Below are the code and all the weights of a small trained network. Each question names an input and a class and asks about switching units off, where a switched-off unit gives its printed mean instead of its output.

import numpy as np


def w(rows, s, z=0):
    codes = np.array(rows[::2]) - 128.0
    scale = np.full(codes.shape[1], s)
    scale[-1] = z or s
    return codes * scale


def norm(h):
    return h / np.sqrt((h * h).mean(-1, keepdims=True) + 1e-5)


def f(y):
    return y / 2 * (1 + np.tanh(0.7978845608 * (y + 0.044715 * y**3)))


def log_softmax(a):
    a = a - a.max(-1, keepdims=True)
    return a - np.log(np.exp(a).sum(-1, keepdims=True))


def net(x, mask):
    res = np.array(x, float).reshape(1, 6) / 4 @ E
    u = 0
    for l in range(4):
        y = f(norm(res) @ A[l][:, :-1].T + A[l][:, -1])
        res = res + np.where(mask[u : u + 9], y, B[l][:, -1]) @ B[l][:, :-1]
        u += 9
    return log_softmax(norm(res)[-1] @ U[:, :-1].T + U[:, -1])


A, B = {}, {}
E = w([
[12,133,113,107,121,93,53,101,174,113,114],'x0',
[153,163,163,42,159,135,81,162,71,80,89],'x1',
[125,117,161,97,133,118,115,193,147,96,180],'x2',
[149,186,124,85,200,150,77,131,173,151,112],'x3',
[163,82,123,91,166,148,129,178,16,245,122],'x4',
[138,132,144,254,155,93,144,72,78,179,206],'x5',
],0.0082)
A[0] = w([
[113,166,135,104,173,112,116,144,125,163,100,96],'L0N1',
[137,115,98,142,98,155,129,60,147,176,132,56],'L0N2',
[130,92,142,177,132,96,129,141,69,94,137,76],'L0N3',
[109,154,124,104,139,152,74,119,181,95,153,27],'L0N4',
[161,136,168,107,125,142,109,164,117,131,174,49],'L0N5',
[151,146,138,1,125,147,97,172,112,89,135,6],'L0N6',
[113,156,166,101,87,102,90,148,131,73,164,147],'L0N7',
[197,185,200,151,181,155,120,115,46,116,137,136],'L0N8',
[93,167,151,174,123,103,83,97,127,126,161,35],'L0N9',
],0.0077,0.0024)
B[0] = w([
[54,65,171,33,9,222,93,86,92,158,111,167],'L0N1',
[164,183,45,80,126,122,188,129,136,102,145,163],'L0N2',
[95,174,145,214,157,111,84,144,177,121,128,172],'L0N3',
[130,124,216,110,158,8,103,33,145,124,66,181],'L0N4',
[129,67,198,120,107,96,202,95,114,116,176,144],'L0N5',
[119,73,115,35,82,166,123,226,85,82,68,243],'L0N6',
[55,110,102,160,150,78,216,75,106,72,102,197],'L0N7',
[253,127,125,70,143,65,162,206,75,128,198,255],'L0N8',
[202,198,159,141,83,33,142,103,163,108,145,173],'L0N9',
],0.0056,0.0045)
A[1] = w([
[79,138,169,178,143,104,96,40,178,128,173,145],'L1N1',
[172,157,113,124,124,92,111,52,136,77,156,43],'L1N2',
[55,140,51,136,193,114,75,104,133,235,103,140],'L1N3',
[140,89,126,134,151,152,46,232,141,132,135,61],'L1N4',
[96,101,161,193,90,61,166,150,76,159,244,152],'L1N5',
[96,9,171,139,131,125,142,234,116,75,187,3],'L1N6',
[126,115,151,118,87,166,61,128,118,80,112,20],'L1N7',
[192,172,178,218,222,153,114,145,2,219,165,35],'L1N8',
[199,153,104,184,118,151,188,133,180,184,228,97],'L1N9',
],0.0067,0.0036)
B[1] = w([
[226,118,193,157,97,103,73,123,96,111,139,205],'L1N1',
[98,155,152,136,110,137,168,166,77,118,170,150],'L1N2',
[241,113,101,54,68,106,104,35,98,66,172,179],'L1N3',
[123,114,207,148,64,155,133,171,145,108,111,140],'L1N4',
[47,80,88,216,119,38,85,126,117,119,154,253],'L1N5',
[160,206,191,124,103,152,143,112,78,100,98,168],'L1N6',
[125,144,113,107,165,48,151,118,178,168,125,130],'L1N7',
[148,135,85,132,240,2,107,163,86,175,109,247],'L1N8',
[73,64,78,139,233,92,236,210,201,181,96,232],'L1N9',
],0.0072,0.0061)
A[2] = w([
[159,129,93,41,118,145,112,240,130,139,134,54],'L2N1',
[122,62,86,188,72,173,157,170,62,224,168,125],'L2N2',
[99,134,155,82,94,143,121,166,168,45,84,69],'L2N3',
[102,202,164,255,157,153,224,144,139,69,129,85],'L2N4',
[68,123,149,113,156,199,72,216,87,248,108,104],'L2N5',
[126,221,180,115,112,154,39,105,231,140,142,50],'L2N6',
[152,187,208,19,166,135,133,108,66,154,153,19],'L2N7',
[71,157,120,204,100,90,78,169,72,146,139,4],'L2N8',
[86,107,237,185,105,143,145,153,157,151,151,77],'L2N9',
],0.0069,0.0035)
B[2] = w([
[87,135,147,115,103,65,27,127,117,124,161,249],'L2N1',
[128,74,213,173,81,88,114,75,192,132,159,242],'L2N2',
[121,171,93,179,197,119,183,158,80,212,133,251],'L2N3',
[166,147,172,119,64,211,116,90,171,71,137,244],'L2N4',
[232,75,95,139,78,93,118,144,92,180,196,213],'L2N5',
[91,81,255,157,57,65,119,125,19,120,139,170],'L2N6',
[182,81,92,85,102,185,61,168,105,135,123,206],'L2N7',
[146,131,139,119,197,59,161,54,140,147,128,182],'L2N8',
[113,197,167,59,93,149,135,130,141,96,137,141],'L2N9',
],0.0082,0.0034)
A[3] = w([
[149,211,122,196,197,145,146,128,171,63,140,133],'L3N1',
[103,98,163,143,63,152,89,26,96,148,157,113],'L3N2',
[170,169,57,110,98,222,193,46,140,178,104,138],'L3N3',
[192,117,150,32,171,95,100,85,59,99,200,88],'L3N4',
[96,92,197,123,112,132,134,191,130,98,193,133],'L3N5',
[190,202,109,95,173,149,105,159,92,131,111,58],'L3N6',
[27,139,118,66,176,118,83,114,165,80,19,4],'L3N7',
[47,148,72,95,130,148,111,148,188,103,85,44],'L3N8',
[115,90,172,157,98,139,2,36,157,159,149,76],'L3N9',
],0.0076,0.0027)
B[3] = w([
[194,87,155,146,92,114,32,3,52,23,134,191],'L3N1',
[176,149,129,201,136,78,180,42,105,16,131,191],'L3N2',
[160,145,44,25,175,146,68,121,85,78,176,151],'L3N3',
[152,152,156,95,5,195,94,128,225,95,91,254],'L3N4',
[84,157,167,120,42,199,79,45,106,161,51,179],'L3N5',
[123,105,248,168,1,136,57,215,117,159,88,169],'L3N6',
[40,187,232,201,174,160,155,123,86,207,125,193],'L3N7',
[75,206,107,72,174,101,177,58,77,132,204,148],'L3N8',
[218,114,112,134,147,67,171,81,142,46,167,202],'L3N9',
],0.0059,0.0052)
U = w([
[156,173,181,163,90,95,121,58,157,32,139,206],'0',
[14,223,179,99,165,145,149,128,98,147,78,152],'1',
[174,106,110,193,202,47,141,149,110,220,192,158],'2',
[155,157,32,69,137,251,152,84,157,106,145,43],'3',
[162,150,144,32,94,167,49,211,78,173,92,195],'4',
[109,99,146,178,101,215,175,169,242,169,120,5],'5',
],0.012,0.0034)

Each question gives the input, the list of numbers given to net, and the class t.
The units are the neurons (one row each of A and B). Each row of codes is followed by its name. A weight is (code - 128) times the scale printed after its matrix; where a second scale follows, it is the last column's (A, B and U).
mask holds one flag per neuron, layer by layer. A switched-off neuron (its flag False) gives its mean, the last column of its row in B, instead of its output. The means were averaged over made-up inputs and are rounded, as every weight is.
A unit's drop is (log p(t) with every unit on - log p(t) with that unit switched off) / (log p(t) with every unit on - log p(t) with every unit switched off).
The circuit of an input: a set's keep is (log p(t) with only the set's units on - log p(t) with every unit switched off) / (log p(t) with every unit on - log p(t) with every unit switched off). Starting from the 12 units with the biggest drops (on a tie, the unit counted first), units are removed one at a time, each time the one whose removal leaves the highest keep (on an exact tie, the one counted first), for as long as the keep stays at least 0.8.
units of the circuit, in order: the units of the circuit, biggest drop first
k most important neurons: the k neurons with the biggest drops, biggest first
top k neurons in layer l: the k neurons of layer l with the biggest drops, biggest first
drop when u is switched off: that unit's drop, to one decimal
input [-7,0,-5,4,-7,5], class 2: 4 most important neurons => [L1N9, L0N8, L1N8, L3N4]
input [8,0,-3,6,1,-5], class 1: units of the circuit, in order => [L3N7]
input [8,4,-2,6,4,2], class 0: units of the circuit, in order => [L1N9, L3N9]
input [2,-2,-2,-1,5,-3], class 0: units of the circuit, in order => [L2N2, L1N8]
input [-4,-8,-6,7,8,-5], class 4: units of the circuit, in order => [L1N5, L1N3]
input [0,8,-6,6,3,8], class 4: 2 most important neurons => [L0N1, L3N4]
input [2,6,0,-4,0,-5], class 1: 3 most important neurons => [L0N7, L0N8, L3N7]
input [8,-3,-2,8,1,-5], class 0: 3 most important neurons => [L1N3, L1N9, L2N6]
input [6,-4,2,-3,2,-4], class 1: 3 most important neurons => [L2N2, L2N5, L0N3]
input [4,-4,-5,-5,-5,-7], class 1: 3 most important neurons => [L2N2, L2N3, L3N7]
input [-1,4,1,-8,-1,-8], class 1: 2 most important neurons => [L0N8, L0N7]
input [7,-2,-6,-7,4,-7], class 3: top 3 neurons in layer 1 => [L1N8, L1N9, L1N5]
input [-3,-8,-4,2,8,-8], class 0: top 2 neurons in layer 2 => [L2N2, L2N1]
input [3,-7,8,-6,-1,6], class 0: 3 most important neurons => [L1N8, L2N4, L0N8]
input [3,-5,-7,-7,-3,-7], class 3: top neuron in layer 0 => [L0N6]
input [8,-1,-5,-1,8,0], class 3: top 2 neurons in layer 1 => [L1N3, L1N5]
input [-4,1,-5,-1,-1,-1], class 2: 2 most important neurons => [L0N6, L1N9]
input [-6,5,-3,-1,-2,1], class 4: top 2 neurons in layer 3 => [L3N4, L3N6]
input [6,-3,-7,3,5,2], class 3: top 2 neurons in layer 1 => [L1N3, L1N5]
input [-8,-6,2,-6,2,-5], class 5: most important neuron => [L1N9]
input [1,-5,-3,7,4,0], class 3: drop when L1N3 is switched off => 0.2
input [-5,1,-5,-2,-4,-2], class 3: drop when L3N3 is switched off => 0.1
